Below are the code and all the weights of a small trained network. Each question names an input and a class and asks about switching units off, where a switched-off unit gives its printed mean instead of its output.

import numpy as np


def w(rows, s, z=0):
    codes = np.array(rows[::2]) - 128.0
    scale = np.full(codes.shape[1], s)
    scale[-1] = z or s
    return codes * scale


def norm(h):
    return h / np.sqrt((h * h).mean(-1, keepdims=True) + 1e-5)


def f(y):
    return y / 2 * (1 + np.tanh(0.7978845608 * (y + 0.044715 * y**3)))


def log_softmax(a):
    a = a - a.max(-1, keepdims=True)
    return a - np.log(np.exp(a).sum(-1, keepdims=True))


def net(x, mask):
    res = np.array(x, float).reshape(1, 4) / 4 @ E
    u = 0
    for l in range(2):
        y = f(norm(res) @ A[l][:, :-1].T + A[l][:, -1])
        res = res + np.where(mask[u : u + 11], y, B[l][:, -1]) @ B[l][:, :-1]
        u += 11
    return log_softmax(norm(res)[-1] @ U[:, :-1].T + U[:, -1])


A, B = {}, {}
E = w([
[149,142,142,106,150,127,136,119,141,157,88,124],'x0',
[116,155,131,134,232,155,38,100,118,169,204,5],'x1',
[151,113,130,254,186,144,154,100,26,106,15,60],'x2',
[145,19,254,186,127,8,71,173,161,185,146,153],'x3',
],0.0085)
A[0] = w([
[146,98,186,143,212,108,53,183,100,146,146,150,40],'0.n0',
[143,75,223,138,175,72,44,110,129,114,162,109,28],'0.n1',
[139,118,110,112,74,118,196,148,131,117,199,118,186],'0.n2',
[148,40,196,182,126,54,123,174,192,113,82,202,43],'0.n3',
[163,70,140,180,147,67,124,189,124,111,87,99,2],'0.n4',
[174,123,97,254,128,87,117,131,36,85,22,52,179],'0.n5',
[169,139,48,71,207,181,141,164,111,69,152,94,12],'0.n6',
[172,84,130,95,78,148,166,68,155,176,96,116,77],'0.n7',
[150,219,128,91,124,34,237,210,94,184,117,95,114],'0.n8',
[101,143,145,103,226,246,67,85,168,90,145,91,62],'0.n9',
[86,147,58,118,90,191,207,80,175,56,61,169,160],'0.n10',
],0.0062,0.0045)
B[0] = w([
[97,104,119,152,108,139,96,184,170,149,134,112,169],'0.n0',
[55,189,71,115,28,132,120,136,231,137,82,52,189],'0.n1',
[232,147,152,30,113,128,116,109,133,161,76,65,172],'0.n2',
[200,141,160,123,190,192,233,177,27,94,202,201,210],'0.n3',
[133,111,79,119,138,245,111,80,127,212,151,172,152],'0.n4',
[143,72,88,178,119,210,149,56,82,181,68,124,254],'0.n5',
[111,132,196,107,130,103,225,160,132,171,212,130,160],'0.n6',
[137,95,136,114,90,182,110,150,149,87,167,74,128],'0.n7',
[86,142,88,126,132,110,101,163,132,83,119,175,137],'0.n8',
[159,146,93,111,121,94,166,172,69,95,182,115,184],'0.n9',
[135,113,116,222,101,117,2,179,193,112,51,115,231],'0.n10',
],0.0069,0.0081)
A[1] = w([
[117,117,128,200,210,136,93,100,84,163,137,41,54],'1.n0',
[174,44,213,76,147,126,229,61,97,118,146,183,76],'1.n1',
[97,76,97,209,136,168,142,13,80,76,63,128,86],'1.n2',
[123,129,164,144,139,44,57,135,215,149,151,109,23],'1.n3',
[107,130,157,72,144,125,206,162,136,95,214,184,3],'1.n4',
[146,159,155,195,197,102,203,72,71,116,120,112,118],'1.n5',
[108,207,132,53,160,80,122,167,217,127,240,97,98],'1.n6',
[150,194,99,76,194,180,183,62,72,100,199,82,122],'1.n7',
[61,56,177,165,130,93,51,67,190,213,112,85,62],'1.n8',
[162,209,153,34,95,88,130,254,197,48,154,208,124],'1.n9',
[138,150,107,70,91,118,49,60,202,110,113,199,62],'1.n10',
],0.0084,0.0026)
B[1] = w([
[179,130,74,90,70,103,141,114,107,154,161,97,187],'1.n0',
[71,80,187,103,97,102,134,115,72,150,162,145,164],'1.n1',
[122,153,164,93,157,66,123,150,178,78,125,161,213],'1.n2',
[85,150,123,156,113,117,194,230,86,134,162,116,160],'1.n3',
[124,135,142,96,140,66,114,63,138,134,77,87,167],'1.n4',
[68,139,118,140,110,153,146,215,125,121,214,120,166],'1.n5',
[119,136,216,161,176,128,105,132,167,53,52,255,224],'1.n6',
[144,115,134,103,183,87,139,76,115,153,147,169,181],'1.n7',
[114,158,127,132,73,216,90,158,157,105,117,69,168],'1.n8',
[115,116,82,91,110,125,91,85,144,190,157,53,245],'1.n9',
[177,127,78,219,128,212,192,144,27,135,174,52,172],'1.n10',
],0.012,0.013)
U = w([
[165,136,36,148,62,217,86,146,146,186,148,23,253],'0',
[155,149,79,170,127,101,130,153,167,22,8,180,133],'1',
[161,183,160,80,221,99,76,50,165,105,151,243,103],'2',
[156,166,36,99,175,40,216,120,56,133,205,84,128],'3',
[95,72,181,26,70,43,103,64,123,225,179,94,47],'4',
[113,46,188,180,118,144,221,178,38,151,125,230,52],'5',
[59,196,205,144,123,134,79,242,204,109,149,139,94],'6',
],0.015,0.0024)

Each question gives the input, the list of numbers given to net, and the class t.
The units are the neurons (one row each of A and B). Each row of codes is followed by its name. A weight is (code - 128) times the scale printed after its matrix; where a second scale follows, it is the last column's (A, B and U).
mask holds one flag per neuron, layer by layer. A switched-off neuron (its flag False) gives its mean, the last column of its row in B, instead of its output. The means were averaged over made-up inputs and are rounded, as every weight is.
A unit's drop is (log p(t) with every unit on - log p(t) with that unit switched off) / (log p(t) with every unit on - log p(t) with every unit switched off).
unit that matters most: the unit with the biggest drop
top k neurons: the k neurons with the biggest drops, biggest first
k most important neurons of layer l: the k neurons of layer l with the biggest drops, biggest first
drop when u is switched off: that unit's drop, to one decimal
input [0,5,-3,4], class 6: top neuron	1.n6
input [-1,1,2,-7], class 3: top 4 neurons	1.n6, 0.n6, 0.n9, 0.n1
input [-6,-8,-6,0], class 0: top 2 neurons	1.n10, 0.n10
input [5,0,4,1], class 5: 3 most important neurons of layer 1	1.n9, 1.n2, 1.n5
input [4,1,-3,-7], class 2: 2 most important neurons of layer 0	0.n6, 0.n5
input [-5,1,4,5], class 0: 2 most important neurons of layer 1	1.n6, 1.n0
input [3,1,-1,-8], class 2: top 2 neurons	0.n6, 0.n5
input [1,1,-3,-4], class 2: top 2 neurons	0.n6, 1.n6
input [3,1,1,4], class 0: top 3 neurons	0.n1, 1.n6, 0.n0
input [-8,0,2,-7], class 1: top 2 neurons	0.n10, 1.n9
input [-3,6,0,8], class 6: top 2 neurons	0.n5, 0.n1
input [0,2,7,3], class 0: top 2 neurons	1.n6, 1.n0
input [-2,5,0,-4], class 2: top 2 neurons	0.n5, 1.n6
input [0,2,4,4], class 0: top neuron	1.n6
input [-8,1,-4,-6], class 2: top 3 neurons	1.n6, 0.n6, 0.n5
input [-4,-1,4,-7], class 1: top 3 neurons	0.n10, 1.n2, 1.n9
input [-7,0,1,-7], class 1: 2 most important neurons of layer 0	0.n10, 0.n3
input [0,3,-7,0], class 2: top 2 neurons	0.n10, 1.n6
input [-1,7,-2,1], class 6: 3 most important neurons of layer 0	0.n3, 0.n1, 0.n0
input [7,-6,-2,0], class 0: unit that matters most	0.n10
input [6,-2,1,-7], class 1: 2 most important neurons of layer 0	0.n10, 0.n1
input [-7,2,-5,5], class 6: drop when 1.n6 is switched off	0.7
input [5,2,-3,2], class 6: drop when 1.n6 is switched off	0.8
input [0,3,-5,-2], class 2: drop when 1.n6 is switched off	0.5
input [-4,3,2,-5], class 3: drop when 1.n3 is switched off	0.0
